Here is a tiny trained network, its code and every weight. The questions are about switching its units off for an input and a class, where a switched-off unit gives its printed mean instead of its output.

import numpy as np


def w(rows, s, z=0):
    codes = np.array(rows[::2]) - 128.0
    scale = np.full(codes.shape[1], s)
    scale[-1] = z or s
    return codes * scale


def f(y):
    return np.maximum(y, 0)


def log_softmax(a):
    a = a - a.max(-1, keepdims=True)
    return a - np.log(np.exp(a).sum(-1, keepdims=True))


def net(x, mask):
    res = np.array(x, float).reshape(1, 3) / 4 @ E
    y = f(res @ A[0][:, :-1].T + A[0][:, -1])
    res = res + np.where(mask, y, B[0][:, -1]) @ B[0][:, :-1]
    return log_softmax(res[-1] @ U[:, :-1].T + U[:, -1])


A, B = {}, {}
E = w([
[229,58,61],'x0',
[252,223,233],'x1',
[114,217,3],'x2',
],0.0061)
A[0] = w([
[159,98,104,101],'n1',
[35,142,223,104],'n2',
[144,171,157,134],'n3',
[236,83,41,79],'n4',
[85,153,155,84],'n5',
[104,96,109,92],'n6',
[134,128,138,254],'n7',
[53,195,166,90],'n8',
[161,153,140,89],'n9',
[59,225,129,102],'n10',
[75,103,113,82],'n11',
[174,111,108,96],'n12',
[49,66,97,98],'n13',
[123,154,103,107],'n14',
[125,208,60,109],'n15',
[131,70,199,75],'n16',
[191,145,127,118],'n17',
[142,111,115,138],'n18',
[171,114,100,95],'n19',
[135,235,37,42],'n20',
[124,113,103,105],'n21',
[115,1,243,63],'n22',
[168,163,164,83],'n23',
[159,175,154,93],'n24',
[159,121,99,117],'n25',
[90,152,150,192],'n26',
[212,43,113,96],'n27',
[176,197,169,97],'n28',
[83,94,100,88],'n29',
[131,189,52,124],'n30',
[134,159,89,113],'n31',
[168,179,154,84],'n32',
[98,102,103,78],'n33',
[68,64,101,98],'n34',
],0.012,0.0081)
B[0] = w([
[99,116,121,148],'n1',
[66,69,124,219],'n2',
[120,157,108,175],'n3',
[36,76,108,196],'n4',
[76,110,129,152],'n5',
[104,150,136,152],'n6',
[237,137,41,254],'n7',
[52,97,111,191],'n8',
[100,151,140,144],'n9',
[56,76,132,199],'n10',
[91,156,120,162],'n11',
[76,122,137,147],'n12',
[111,193,114,210],'n13',
[138,127,152,145],'n14',
[164,119,189,193],'n15',
[144,116,196,178],'n16',
[108,159,106,167],'n17',
[125,120,116,150],'n18',
[94,109,123,146],'n19',
[126,115,249,188],'n20',
[113,137,139,141],'n21',
[165,117,253,233],'n22',
[101,168,143,161],'n23',
[93,164,133,161],'n24',
[113,112,117,149],'n25',
[151,107,76,207],'n26',
[57,87,121,190],'n27',
[95,184,120,189],'n28',
[104,166,128,168],'n29',
[181,116,176,196],'n30',
[146,121,157,156],'n31',
[88,169,140,163],'n32',
[94,151,140,150],'n33',
[116,186,123,197],'n34',
],0.051,0.0081)
U = w([
[68,255,127,111],'0',
[128,109,211,116],'1',
[47,66,108,85],'2',
[164,126,66,245],'3',
[125,143,118,74],'4',
],0.009,0.012)

Each question gives the input, the list of numbers given to net, and the class t.
The units are the neurons (one row each of A and B). Each row of codes is followed by its name. A weight is (code - 128) times the scale printed after its matrix; where a second scale follows, it is the last column's (A, B and U).
mask holds one flag per neuron, in row order. A switched-off neuron (its flag False) gives its mean, the last column of its row in B, instead of its output. The means were averaged over made-up inputs and are rounded, as every weight is.
A unit's drop is (log p(t) with every unit on - log p(t) with that unit switched off) / (log p(t) with every unit on - log p(t) with every unit switched off).
The circuit of an input: a set's keep is (log p(t) with only the set's units on - log p(t) with every unit switched off) / (log p(t) with every unit on - log p(t) with every unit switched off). Starting from the 12 units with the biggest drops (on a tie, the unit counted first), units are removed one at a time, each time the one whose removal leaves the highest keep (on an exact tie, the one counted first), for as long as the keep stays at least 0.8.
circuit, biggest first: the units of the circuit, biggest drop first
most important unit: the unit with the biggest drop
k most important neurons: the k neurons with the biggest drops, biggest first
drop when u is switched off: that unit's drop, to one decimal
input [-2,-1,3], class 3: most important unit -> n22
input [3,-5,5], class 0: 2 most important neurons -> (n22, n13)
input [6,-6,-7], class 1: 3 most important neurons -> (n22, n16, n28)
input [3,-2,-1], class 3: 2 most important neurons -> (n2, n10)
input [5,2,3], class 2: 2 most important neurons -> (n4, n22)
input [2,3,1], class 3: 2 most important neurons -> (n13, n34)
input [-1,-4,0], class 0: 2 most important neurons -> (n13, n34)
input [5,3,-2], class 2: 2 most important neurons -> (n27, n4)
input [-8,3,-6], class 2: 2 most important neurons -> (n2, n8)
input [-6,3,4], class 2: 2 most important neurons -> (n22, n10)
input [3,-4,5], class 1: 2 most important neurons -> (n30, n20)
input [7,-7,-6], class 0: 3 most important neurons -> (n13, n34, n2)
input [-3,-1,-1], class 3: 2 most important neurons -> (n4, n27)
input [4,2,-3], class 2: circuit, biggest first -> (n27)
input [-3,2,0], class 3: drop when n4 is switched off -> 0.1
input [-7,-2,0], class 2: drop when n4 is switched off -> 0.0
input [0,0,4], class 1: drop when n20 is switched off -> 0.3
input [-4,-6,-8], class 1: drop when n22 is switched off -> 6.7
